In the rows, 128 means zero.
Each row has a class, written after it, and each block has its own classes.
[168 150 128  83 119 117  73 103 162 132 118 112  77 209 172 198 118  59
 160 130  72  88 151 145 116  97 153  77 142 101 134 170  72] -> povo
[102 110 153 166 129 121 137 124 136 161 163 124 170 171 130 167 147 103
 141 112 152 156 122 133 118  76 181  91 120 160 126 120  89] -> Zatu
[128 120 162 151 126 113 109 124 134 165 154 125 151 177 126 164 157  74
 143 120 114 153 135 150 100  67 162  95 100 145 119 118  90] -> Zatu
[162 148 181 134 142 113  82 117 147 165 139 139 129 213 128 196 159  31
 162 110  55 130 151 159  80  51 168  93  95 129 121 127  82] -> povo
[165 151 169 120 135 107  65 120 139 168 149 124 118 212 123 190 158  73
 146 121  74 121 153 162 102  42 155 111 104 135 109 116  81] -> Gis
[167 150 143 160 120 122  75 136 103 153 137 144 128 168 108 117 133 113
 140 103 131 104 132  91 150  77 141 147  90 146 131  87 125] -> zose
[156 127 142 114 104 105 104 100 137 130 116 126 119 173 153 181 122  96
 146 148  96 117 121 170 142  43 139  89 144 118 133 131  84] -> Zatu
[132 111 141 158 128 120 110 137 136 152 152 123 148 177 120 160 144  93
 135 108 135 153 133 143 109  92 169 109 108 149 125 110  99] -> zose
[ 79 127  94 177 141 151 216 159 155 117 137 109 141 104 129 158 133 236
  97 110 241 197  90  95 163 164 170 134 143 190 147 140 140] -> sasup
[ 95 143 121 166 110 129 201 142 139 117 133  92 118 130 139 168 138 204
  95 134 221 188  94 105 137 129 149 122 127 174 146 109 130] -> Zatu
[153 160 143 149 151 118 154 154 142 137 124 115  90 162 121 211 134 150
 126 151 147 145 130 132 146  90 129 141  99 145 150 130 119] -> Doluf
[ 85 104 124 140 107 143 166 143  99 116 154 138 151  92 144  76 113 154
 100 135 180 133  76  99 132 148 177 146 143 154 127 102 151] -> fugu
[101 141 189 138 104 145 159 142 133 162 116 115 137 114 107 140 101 126
 113 104 116 138 109 139 120 118 150 140 145 137 115 113 127] -> ropu
[122 114  91 132 119 123 123 121 154 112 119 135 133 140 158 169 126 148
 149 129 129 118 103 146 181  91 156 103 168 134 146 153  95] -> sasup
[137 153 146 156 139 128 166 140 154 115 109 110  96 157 140 217 134 164
 122 137 148 164 113 125 125 104 145 120 123 150 145 124 124] -> povo
[ 52  93 104 187 124 132 188 150 145 137 182 112 199 110 133 101 147 186
 130 103 222 167  99 104 135 175 202 106 145 166 127 110 112] -> busit
[123 151 131 142 119 125 170 139 141 121 114 101 109 144 131 181 134 167
 110 142 181 178 111 126 126 101 134 112 114 162 141 118 132] -> Zatu
[ 80 139 196 155 108 134 156 147 140 165 113 122 159 107 107 137  92 136
 122 106 129 137 109 120 106 146 149 125 155 128 132 105 136] -> povo
[123 132 115 137 107 117 144 120 160 119 132 127 144 166 151 170 131 138
 156 140 142 121 100 140 151  68 179  90 151 139 133 127  81] -> busit
[126 101  68 106  89 133 128 113 155  98 149  96 100 185 173 164 102 130
 135 121 177 115 118 112 148 141 169  70 162 133 146 170  82] -> zose
[147 124 132 122 114 126 129 111 142 117 118 113 122 169 152 181 120 142
 146 127 112 116 105 171 154  60 145  96 154 118 127 126  88] -> ropu
[ 96 139 111 191 111 130 146 155 121 130 156 125 171 104 114  82 140 199
 138 100 213 142 104  67 169 160 175 151 121 162 141  88 153] -> busit
[141 159 146 144 139 142 171 133 139 123 111 103  92 160 129 206 131 174
 117 107 158 153 106 124 142  81 152 135 124 153 131 114 115] -> ropu
[125 159 132 139 130 128 168 140 140 127 132 104 104 147 127 181 131 204
 100 131 183 153 114 118 145 106 149 134 135 167 127 113 129] -> Gis
[120 159 208 131 102 126 126 122 132 178 106 122 132 142 104 149 100 100
 109 126 111 137 128 131  97  77 122 128 136 122 122 108 117] -> Zatu
[ 78 105 113 168 113 131 174 169  91 131 165 137 153  74 134  58 115 179
  98 150 216 142  99 100 162 168 156 152 134 148 144 112 174] -> Doluf
[145 133 130 132 108 107 118 121 153 117 122 126 129 174 155 193 130 118
 161 130 103 115 108 160 146  75 164  80 143 134 143 133  88] -> povo
[169 145 116  62 109 121  54  98 163 120 118 112  69 210 162 190 126  40
 154 135  58  86 142 148  97  87 143  90 124 103 137 161  73] -> fugu
[137 135 134 123 133 137 111 139  99 143 129 159 112 109 140  83 126 106
 104 138 123 131 121 113 134 121 141 169 130 134 118 134 145] -> sasup
[ 93 114  94 151  94 119 166 132 160 105 137 114 161 134 150 149 126 179
 152 132 181 134  86 132 169 120 185  89 164 146 144 122  98] -> busit
[162 159 163 145 131 115  60 147 119 162 126 141 128 147 103 131 144  98
 147 108  85 105 129 119 131  83 142 159  74 151 129  91 128] -> fugu
[119 131  67  90  92 127 125 110 164 100 146  98 110 182 172 144 122 118
 153 137 161 105 125 111 137 158 177  69 156 118 135 164  79] -> busit
[127  98  65 114 100 126 115 118 160 100 139  97 102 178 165 178 105 136
 148 117 163 102 128 118 163 145 164  69 158 125 150 166  84] -> zose
[137 137 129 152 124 136 172 145 138 122 123 109  94 152 135 187 122 162
  98 134 181 170 105 114 131 104 154 135 124 167 134 118 123] -> zose
[141 132 127 121 113 127 130 112 137 116 117 117 126 167 153 178 121 140
 147 125 119 107 104 161 165  59 155 100 157 127 129 121  89] -> ropu
[135 131 165 152 130 107  98 121 137 167 148 124 152 185 123 179 160  73
 148 115 106 148 141 152 104  57 158  99 101 145 125 114  86] -> Zatu
[ 94 105  90 138  97 119 155 124 143 107 158 110 157 144 153 154 121 201
 142 120 188 119  89 137 185 121 183  83 178 158 138 122 100] -> Gis
[149 124 121 136 119 108 124 121 148 130 142 129 114 179 138 204 132 116
 161 123 124 115 118 155 165  59 175  94 132 129 153 146  93] -> Doluf
[ 68 101  70 170  91 127 196 137 155  90 157 116 173 117 155 135 136 208
 141 129 223 142  78 108 188 144 209  84 164 162 147 122 113] -> busit
[ 95  90  97 144  97 121 162 133 155  92 142 113 158 143 149 189 123 178
 151 118 167 127  67 139 166 105 199  72 151 158 150 121  95] -> fugu
[150 163 119 126 151 134 157 142 146 128 106 126  89 140 136 184 137 153
 113 135 142 159 115 127 143 105 133 147 123 163 131 147 116] -> sasup
[123 132 129 165 122 127 113 153 123 134 141 133 153 127 108 127 136 158
 145  97 156 128  98  94 146 120 156 143  95 176 146  97 139] -> fugu
[160 181 150 110 129 119 133 139 148 135 111 103  79 175 121 197 128 157
 110 147 129 149 126 149 116  72 123 132 117 150 122 117 121] -> Gis
[153 171 130 128 148 132 143 141 152 134 103 126  92 163 128 194 132 148
 112 131 142 162 118 124 129  84 129 143 124 163 137 148 109] -> sasup
[ 78 103  93 208 117 133 180 161 104 130 184 129 168  89 117 102 134 225
 132  95 245 128  97  56 204 174 182 135 119 171 160 112 159] -> Doluf
[ 80 141 167 141  96 137 160 144 132 158 140 110 153 119 103 131  97 185
 105 103 175 133 106 107 131 127 164 122 159 150 120 107 139] -> Gis
[111 113  67 110 112 125 145 123 159 109 162  92  96 171 174 179 117 143
 147 128 179 102 126 115 169 150 172  75 156 122 160 181  85] -> Doluf
[136 120 127 124 101 106 122 110 141 124 129 120 138 164 156 172 123 117
 152 143 121 119 110 161 158  67 144  85 147 132 139 130  79] -> Zatu
[123 150 112 149 141 139 169 144 157 123 110 121 104 145 124 197 139 174
 114 118 170 176 106 115 134 107 151 124 127 169 142 145 126] -> sasup
[174 180 174 123 132 114 117 121 139 147 100 114  75 191 129 208 137 104
 116 148 110 151 134 144 107  39 119 129 100 135 131 113 101] -> Zatu
[137 119  78  72  99 122 100 107 172 100 127  98 102 194 165 190 115 100
 163 132 111  98 114 145 118 122 158  55 145 126 143 168  73] -> fugu
[100 114 127 144  98 133 155 130  83 122 153 136 132 102 155  80 125 137
  99 147 181 136 100  92 151 121 164 135 134 142 125 106 152] -> Zatu
[187 147 109  70 132 111  70 101 160 136 125 118  65 220 151 203 116  51
 166 143  76  81 169 163 125  78 127  80 126  90 144 189  74] -> Doluf
[137 151 136 153 111 124  96 148 120 143 144 131 141 152 109 119 138 137
 139  96 147 126  99  98 131 100 165 145  93 169 141  92 132] -> fugu
[ 63  79 106 193 126 128 186 154 128 142 199 116 183 117 133 127 150 175
 130 105 224 163 102 113 153 153 203 102 129 165 145 123 125] -> Doluf
[183 131  92  75 110 115  59 104 161 122 124 107  71 221 166 185 112  61
 161 131  85  81 154 148 132  94 134  77 133 105 134 171  59] -> zose
[120 126 124 131 129 141 135 141  97 137 136 160 123 101 144  74 124 125
  96 142 146 137 107 107 137 125 148 163 138 142 116 132 146] -> sasup
[162 149 110  82 119 117  80 100 167 120 117 113  80 212 174 196 120  69
 159 134  85  90 151 146 119 103 149  65 144 105 139 174  72] -> povo
[ 57 106  96 179  94 139 198 158 108 112 164 131 174  61 144  35 125 204
  99 153 229 156  78  82 148 188 168 151 153 159 128 102 167] -> busit
[ 74  89  46 133  91 132 185 131 160  91 185  89 130 140 168 150 120 179
 143 113 223 126 109 103 184 186 190  67 158 140 170 182 108] -> Doluf
[167 166 135 146 149 125  65 139 121 167 118 159 124 145 108 120 142 115
 148 100 106 107 140 108 162  85 132 161  98 149 130 123 126] -> sasup
[112 116 119 149 145 127 122 136 149 156 150 137 157 156 126 154 157 109
 139 100 132 157 126 144 119 112 175 105 124 158 125 145  95] -> sasup
[112 116 127 152 134 131 130 135 147 159 157 137 154 156 128 161 163  98
 141 100 126 160 117 134 115 102 185 105 116 166 120 147  94] -> sasup
[112 112 114 157 148 133 128 129 148 149 153 138 153 163 131 164 158 119
 142  99 145 153 121 130 131 103 181 102 124 157 127 144  93] -> sasup

A new block, with new classes.
[144 132 111 124 131 141 100 130 124 133 119 124 142 124 129 138 123 149
 128 127 147 126 121 122 145 132 115 131 112 137 127 150 113] -> tego
[132 145 121 112  91 105 159 146 134 155 119 125 126 132 140 150 126 136
 167 134 113 120 114 134  98 132 159 140 156 140 132 116 125] -> zodo
[129  92 116 133 111 156  92  77 135 124 116 137 161  99 158 146 121 134
  93 128 167 140 161 171 152 105 131 105  98 122 138 141  94] -> boto
[127 118 125 129 132 171 125 134 143 141 112 141 124 140 141 117 157 132
 117 110 114 144 131  80 154 128 121 156 124 109 143 151 112] -> Galo
[156 135 102 128 122 156 135 119 125 136 151 129 122 122 130 109 131 124
 135 130 118 134 151 134 156 127 139 144 129 118 129 131 126] -> zeki
[146 152 112 172 101  62 122 125 120 115 133 123  94 208 132 125 126 191
 178 144 117  94 153 157 116 129 120  78 191 154 118 105 155] -> Galo
[177  97 135 112 109 126  80 123 111  96 144 108 106 100  80 117 149 147
  92 136 123 104  85 149 171 146  94 148  65 124 118 145 122] -> boto
[145 144 111 138 125 117 115 124 135 148 117 134 121 150 152 133 141 139
 142 167 130 118 142 113 144 102 131 146 179 109 110 107 145] -> Galo
[139 134 132 121 107 105 127 124 119 128 111 119 119 142 149 141 121 147
 157 123 141 109 137 142  99 121 150 101 134 137 122 149 137] -> zusot
[140 139  94 128  92 103 127 138 130 127 136 120 120 148 134 147 110 142
 155 135 134 125 113 134  71 132 129 100 133 148 149 148 125] -> Fuvip
[105 144 161 131 119 107 108 161 138  99 161 164 170 107 165 196 142 150
  92  82 172 101 161 143 125 140 131 128  60 163 147 140 105] -> gul
[127 144 100 131 112 135 148 139 135 134 151 140 125 127 128 118 143 126
 134 124 119 131 130 124 146 142 139 137 101 130 126 162 119] -> zeki
[148 119  79 123 106  89 148 131 139 125 142 119 100 147 139 128 145 114
 162 137 137  90 121 136  74 154 153 100 144 158 169 173 140] -> Fuvip
[125 115 121 130 101  89 154 124 137 113 121 123 116 135 155 145 143 122
 159 113 137 115 148 117  90 142 144  62 130 132 143 133 158] -> zusot
[137 130 117 140 125 129 141 118 140 117 134 126 122 110 124 159 137 126
 126 146 128 120 122 135 141 151 112 131 120 130 118 117 115] -> zodo
[117 144 128 141 111  93 144 143 144 135 142 113 110 146 146 124 130 137
 148 126 101 116 142 125 120 130 148 108 134 150 158 148 118] -> gul
[144 120 100 121 108 132 162 110 129 139 134 112 139 123 145 117 141 129
 134 128 109 132 132 159 143 144 136 137 106 134 110 123  95] -> zodo
[140 133 131 120 137 137  97 126 120 118 135 116 131 139 116 129 129 136
 116 142 138 113 146 123 132  98 110 166 131 129 148 143 130] -> tego
[108 171 130 138  73  85 171 161 136 122 146 122 117 165 136 150 128 129
 169 141 107 125 115 102  65 144 140 139 143 155 128 132 130] -> gul
[128 132 122 131  97 128 127 132 153 134 104 104 112 113 137 161 114 121
 141 148 131 129 118 120 100 140 130 114 107 124 140 125 127] -> lib
[111 111 132 132 141 147 126  92 121 114 127 110 121 132 119 112 141 138
 135 118 127 123 150 150 123 127 137 120 121 119 116 129 135] -> zusot
[100 130 137 142 111 116 130 129 135 137 159 133 120 132 116 111 143 158
 152 134 120 103 145 153 138 128 160 138 123 143 127 133 133] -> gul
[132 147 148 131 122 138  91 126 138 122 151 104 127 145 123 137 131 151
 118 121 115 122 141 150 119 126 137 153 115 125 135 119 103] -> gul
[150 144  61 141 114  74 143 135 148 145 113 128 118 171 149 135 130 146
 174 125 143 110 133 131 107 147 134  86 172 157 148 163 138] -> Fuvip
[138 129 141 107 110  99 116 147 119 104 143 127 114 139 151 132 121 128
 137 113 146 105 134 144 108 132 128 104 143 152 154 151 116] -> Fizor
[125 123 139 131 127 163 129 123 142 134 120 117 118 111 120 118 143 122
 124 131 112 143 112 108 140 140 115 157 107 117 128 126 131] -> lib
[121 150 141 142 129 149 138 111 121 132 152 122 119 122 124 137 140 142
 146 133 117 127 147 148 117 128 147 143 102 126  94 121 136] -> zusot
[167 138 106 121  93 120 108 114 111 103 116 128 134 144 134 119 128 173
 152 114 128 122 144 131 133 131 118 146 125 131 110 129 121] -> Fuvip
[145 127 144 132  96 107 115 147 139 119 130 111  97 141 171 167 134 116
 126 138 131 100 128 131  72 124 143 115 134 125 180 119 129] -> Galo
[147  94 136 143 118 150 152 118 137 127 124 141 136  91 124 165 129 123
 109 139 154 108 128 119 152 135  93 168 110 134 142 121 129] -> zodo
[152 150 121 132 126 135 115 139 128 140 132 138 150 137 154 142 118 125
 115 131 143 134 127 113 139 127 106 143 133 114 116 124 125] -> zeki
[175 158  91 136 126 149 130 133 140 148 160 146 134 157 107 138 143 126
 128 148 142 125 139 109 143 135 110 171 135 119 102 146 141] -> zeki
[132 154  97 119 117 101 129 138 135 119 125 138 134 148 138 132 124 135
 138 108 120 149 130 105 128 117 132  86 177 139 151 148 130] -> zeki
[146  80 117 116 151 139 135 113 162 189  42  96 125 147 110  83 141 124
 134  94 153 127 128 153 146 126 145 122 153  99 131  94 168] -> lib
[120 125 133 142 102 124 125 125 132 142 136 127 131 126 134 138 143 134
 128 139 121 113 130 126 137 133 122 175 115 131 144 134 131] -> boto
[127 163 128 131 152 155  97 117 118 119 113 154 144 128 130 136 125 179
 140 123 116 148 122 121 189 146 108 138 155 122  69 127  85] -> zodo
[149 125  69 113 177 126 140  94 131 130 132  87 165 122 126 145 143  92
  99 158 117 119 139 106 160 171  90 156 111 123  69  79 109] -> zodo
[147 104  80 122 114 126 150 114 125 147 159 108 132 119 117 105 144 118
 132 140 130 116  99 161 103 128 139 156 120 154 147 139 140] -> Fuvip
[146 110 143 125 102 140 125 118 120 139 128 138 135 121 138 126 137 132
 121 123 131 124 126 128 136 130 129 146 105 134 134 148 122] -> boto
[135 123 153 129 135 135 107 108 136 121 124 109 122 116 139 138 133 112
 112 138 140 103 135 121 132 153 116 146  99 121 114 118 117] -> Fizor
[ 55 124  64 140 144 156 161 116 178 207  87 122 141  34  58 214 115 121
 121 134 186 147  60 167  99 129 199 107  73 185 139 154 129] -> tego
[128 131 118 100 162  85 134 162 126 122 120 125  93 125 128 144 130 117
 161 105 132 115 123 117 105 114 150  65 218 146 179 139 173] -> zusot
[110 122 170 140 108 124 103 104 145 134 123 110 126 138 180 133 128 127
 134  99 130 120 107 150  76 166 159  85 131 142 159 130 102] -> Fizor
[156 153 118 115 130 139 130 143 134 132 140 115 115 134 150 143 108 124
 143 118 118 156 162 143 108 117 135  81 144 136 147 115 120] -> lib
[108 135  92 139 167 167 150 148 138 145 129 103  90 107 111 153 121 111
 155 137 128 128 151 138 144 137 120 163 140 110 143 121 134] -> zusot
[156 136 103 118  71  91 149 164 150 143 132 110 123 154 133 152 123 137
 145 124 135 109 147 128 100 120 139 136 110 149 163 154 121] -> gul
[106 226 167 162  75  78 148 175 151  79 117 114  92 136 176 202 145 149
 156  73 110 135 169 174 103 161 132 152  98 129 145  69 106] -> Fizor
[151 126 114 118 116 117 108 120 126 104 148 111 108 143 133 146 131 123
 135 149 148 111 109 149  80 130 133  85 131 131 130 174 124] -> zusot
[124 119  93  96 133 148 134 117 159 122 102  94 109 138  80 121 162 105
 109 124 132 150 139 131 121 101 135 129  85  83 112 165 125] -> zusot
[141 145 132 107 149 149  36 135 115  63 181 157 149 131 130 144 158 158
 119 113 150 122 164 120 154 110 103 149 183 110 161 120 131] -> tego
[169 140 150 141 141 154 117 102 149 138 119 129 120 119  87 154 133 156
  99  95 131 147 131 133 134 104 129 117 116 168 148 149 138] -> lib
[131 150 132 119 118 106 139 135 127 121 117 124 118 123 126 164 123 149
 155 115 109 120 138 133 119 141 144 117 152 143 131  98 124] -> zodo
[ 83 103 145 130 117 138 132 128 115 134 141 121 120 108 147 114 126 138
 145 131 127 114 117 152 113 126 147 116  96 126 135 153 125] -> zusot
[121 113 134 131 123 121 140 117 133 122 125 127 130 115 146 138 131 132
 116 130 129 116 119 151 136 127 124 126 129 143 146 141 104] -> zodo
[192 125 117 105  92 102 117 151 118 109 118  92  97 102 151 168 118 106
 127 124 129 114  87 151  98 162 129 107 115 142 160 124 111] -> boto
[154 113 119 128 128 103 117 166 159 170 103 113  90 119 144 139 123 115
 147 141 166  86  93 144 142 184 123  92  99 114 123 142 128] -> Fizor
[150 159  85 126 139 187 126 138 177 195  75  32 127 126 176 179 106  87
 101 123  78 172  55 123 101 197 119 171  73 103 148 138  11] -> zodo
[146 114 132 118  90 120 148 106 104  88 127  96 108 158 138 122 128 130
 145 114 122 108 140 143  72 117 137 136 139 155 164 168 126] -> zusot
[128 130 122 142 146 148 100  95 134 117 130  93 114 127 138 126 143 135
 117 137 118 121 137 154 144 130 124 140 107 110 123 150 106] -> zusot
[138 121 113 124 136 116 135 127 126 123 123 129 121 148 125 102 147 137
 148 105 121 120 143 121 124 131 124 135 158 128 145 121 154] -> Fuvip
[136 130 158 127 141 160  86 114 134 122 132 109  93 125 145 133 127 100
 145 153 146 106 106 149  95 182 141 120 146  96 105 102 115] -> Fizor
[136 143 114 123 109 104 124 138 157 140 116 110 106 139 139 160 122 123
 148 122 142 112 145 133 104 143 144 106 137 140 159 144 120] -> Fizor
[153 182 102 126  75  83 115 139 123  97 137 115 134 137 154 188 120 147
 154 143 140 119 138 141  83 102 137 146 169 163 166 124 129] -> tego
[133 152 111 124  96 103 137 153 121 140 165 121 100 163 139 142 131 141
 157 151 105 106 126 130  73 133 160 103 120 157 131 149 120] -> Galo
[141 124 138 141  98 126 115 122 140 109 149 133 125 130 148 146 129 133
 132 120 148 124 136 132 122 152 105 104 120 135 142 128 119] -> Fizor
[147 116  98 136 125 154 115 118 124 115 114 114 107 152 121 126 129 131
 130 154 133 127 112 118 131 137 102 139 146 113 111 128 115] -> Galo
[139 107 141 134 123 152 121 122 147 132 141 124 105 110 131 115 140 125
 127 116 127 121 152 126 161 143 119 130 102 119 156 140 119] -> Fizor
